Here is a tiny trained network, its code and every weight. The questions are about switching its units off for an input and a target symbol, where a switched-off unit gives its printed mean instead of its output.

import numpy as np


def w(rows, s, z=0):
    codes = np.array(rows[::2]) - 128.0
    scale = np.full(codes.shape[1], s)
    scale[-1] = z or s
    return codes * scale


def f(y):
    return y / 2 * (1 + np.tanh(0.7978845608 * (y + 0.044715 * y**3)))


def softmax(a):
    e = np.exp(a - a.max(-1, keepdims=True))
    return e / e.sum(-1, keepdims=True)


def log_softmax(a):
    a = a - a.max(-1, keepdims=True)
    return a - np.log(np.exp(a).sum(-1, keepdims=True))


def net(x, mask):
    ids = ['ΛΞΩαβεζηθμτψ'.index(c) for c in x.split()]
    T = len(ids)
    res = E[ids] + P[:T]
    r = res
    for j in range(3):
        rows = slice(2 * j, 2 * j + 2)
        q, k, v = (r @ M[0][rows].T for M in (Q, K, V))
        z = softmax(np.where(np.tri(T) > 0, q @ k.T / 2**0.5, -1e9)) @ v
        o = O[0][rows]
        res = res + np.where(mask[j], z, o[:, -1]) @ o[:, :-1]
    y = f(res @ A[0][:, :-1].T + A[0][:, -1])
    res = res + np.where(mask[3:15], y, B[0][:, -1]) @ B[0][:, :-1]
    return log_softmax(res[-1] @ U[:, :-1].T + U[:, -1])


Q, K, V, O, A, B = {}, {}, {}, {}, {}, {}
E = w([
[133,105,80],'Λ',
[105,129,108],'Ξ',
[136,104,69],'Ω',
[138,86,210],'α',
[192,91,138],'β',
[171,42,250],'ε',
[252,242,165],'ζ',
[229,175,134],'η',
[34,142,106],'θ',
[77,115,49],'μ',
[41,146,64],'τ',
[41,140,92],'ψ',
],0.015)
P = w([
[135,247,175],'0',
[150,178,115],'1',
[152,161,101],'2',
[156,134,101],'3',
[160,100,120],'4',
[153,94,117],'5',
[137,93,113],'6',
[104,103,123],'7',
[75,114,141],'8',
[43,114,156],'9',
],0.012)
Q[0] = w([
[106,129,135],'head 1',
[101,81,204],'head 1',
[87,110,97],'head 2',
[127,119,63],'head 2',
[177,248,28],'head 3',
[158,192,140],'head 3',
],0.014)
K[0] = w([
[66,97,115],'head 1',
[175,123,79],'head 1',
[141,144,211],'head 2',
[231,159,168],'head 2',
[237,255,150],'head 3',
[130,172,151],'head 3',
],0.0097)
V[0] = w([
[11,149,204],'head 1',
[246,147,98],'head 1',
[34,151,117],'head 2',
[198,145,95],'head 2',
[56,187,55],'head 3',
[121,137,195],'head 3',
],0.013)
O[0] = w([
[189,25,155,46],'head 1',
[141,193,137,254],'head 1',
[225,143,77,54],'head 2',
[36,165,165,213],'head 2',
[253,140,46,73],'head 3',
[148,147,198,158],'head 3',
],0.0076,0.0061)
A[0] = w([
[165,27,176,211],'neuron 1',
[140,39,125,86],'neuron 2',
[91,125,61,188],'neuron 3',
[132,167,177,58],'neuron 4',
[163,80,67,34],'neuron 5',
[248,162,183,62],'neuron 6',
[91,182,123,115],'neuron 7',
[147,185,173,116],'neuron 8',
[132,142,172,147],'neuron 9',
[111,49,169,228],'neuron 10',
[83,163,45,170],'neuron 11',
[182,86,87,2],'neuron 12',
],0.011,0.0059)
B[0] = w([
[77,166,3,183],'neuron 1',
[118,175,146,127],'neuron 2',
[219,109,116,215],'neuron 3',
[132,46,171,196],'neuron 4',
[44,74,109,140],'neuron 5',
[214,26,131,213],'neuron 6',
[191,133,183,250],'neuron 7',
[107,109,186,233],'neuron 8',
[122,88,113,206],'neuron 9',
[104,164,28,227],'neuron 10',
[210,176,150,254],'neuron 11',
[39,66,199,139],'neuron 12',
],0.0075,0.0063)
U = w([
[1,147,85,209],'Λ',
[99,159,74,83],'Ξ',
[177,208,82,39],'Ω',
[178,100,116,143],'α',
[112,183,199,151],'β',
[198,106,109,109],'ε',
[98,66,88,181],'ζ',
[135,82,224,79],'η',
[176,75,114,166],'θ',
[121,76,96,75],'μ',
[111,242,128,2],'τ',
[196,225,83,236],'ψ',
],0.0082,0.005)

Each question gives the input, a string of symbols that net reads in full, and the target symbol t.
The units are the heads (2 rows each of Q, K, V and O) and the neurons (one row each of A and B). Each row of codes is followed by its name. A weight is (code - 128) times the scale printed after its matrix; where a second scale follows, it is the last column's (O, A, B and U).
mask holds one flag per unit, heads first, then neurons. A switched-off unit (its flag False) gives its mean, the last column of its rows in O or B, instead of its output. The means were averaged over made-up inputs and are rounded, as every weight is.
A unit's drop is (log p(t) with every unit on - log p(t) with that unit switched off) / (log p(t) with every unit on - log p(t) with every unit switched off).
The circuit of an input: a set's keep is (log p(t) with only the set's units on - log p(t) with every unit switched off) / (log p(t) with every unit on - log p(t) with every unit switched off). Starting from the 12 units with the biggest drops (on a tie, the unit counted first), units are removed one at a time, each time the one whose removal leaves the highest keep (on an exact tie, the one counted first), for as long as the keep stays at least 0.8.
units of the circuit, in order: the units of the circuit, biggest drop first
unit that matters most: the unit with the biggest drop
k most important neurons: the k neurons with the biggest drops, biggest first
which heads matter: for each layer, one digit per head in row order, 1 if its drop is at least 0.15 and else 0, layers parted by /
input Ω ε Ω ε ε Ω ε Ω, target Λ: units of the circuit, in order : head 3; neuron 6
input η ε ζ β τ η η ζ μ α, target ψ: units of the circuit, in order : head 3; head 1
input θ Ω η Λ ψ Ω Ω μ τ, target ψ: units of the circuit, in order : head 3; neuron 11
input θ β θ ε, target θ: units of the circuit, in order : head 2; neuron 6
input θ Ω Λ, target ζ: most important neuron : neuron 5
input θ Λ η Ω α ε Ω α, target Λ: units of the circuit, in order : head 3; neuron 10
input μ Ω Ω Ω β, target ψ: units of the circuit, in order : head 3; head 1; neuron 4
input ε β Λ, target Λ: units of the circuit, in order : head 3; head 2; neuron 6
input Ω Ξ μ, target ψ: units of the circuit, in order : neuron 11; head 3
input Ω β θ, target ψ: units of the circuit, in order : head 3; neuron 11
input ζ ζ Λ μ τ, target β: which heads matter : 010
input ζ Ω η η, target β: which heads matter : 110
input θ μ η ζ β Ω Ω τ ε ψ, target ψ: units of the circuit, in order : head 3; neuron 11
input ζ ψ Ω Ω, target β: which heads matter : 011
input Ω Ω η ζ, target β: unit that matters most : head 1
input Λ Ω Ω Ω ε Ω τ Ω Ω, target ψ: which heads matter : 001
input θ ψ Ω, target ζ: 3 most important neurons : neuron 5; neuron 12; neuron 1
input η μ ζ μ θ Ω Ω η θ, target ψ: 2 most important neurons : neuron 11; neuron 3
input ζ τ μ, target β: which heads matter : 011
input ζ ε ε ε Λ η Ω, target Λ: units of the circuit, in order : head 2
input Ω ε ε ε, target Λ: which heads matter : 001
input ζ ζ θ, target β: which heads matter : 010
input ζ ε β Ω, target β: which heads matter : 111
input α η ζ ζ ε Ω Λ, target β: which heads matter : 110
input Ω Ω ε μ, target ψ: which heads matter : 001
input Ξ Ω η Ω η α, target β: which heads matter : 100
input τ ζ Ω η ε, target β: which heads matter : 101
input ψ Ω Λ Ξ ζ, target η: which heads matter : 001
input α ε ε α η θ β Λ θ ε, target θ: which heads matter : 011
input ζ ζ Ξ, target β: unit that matters most : head 2
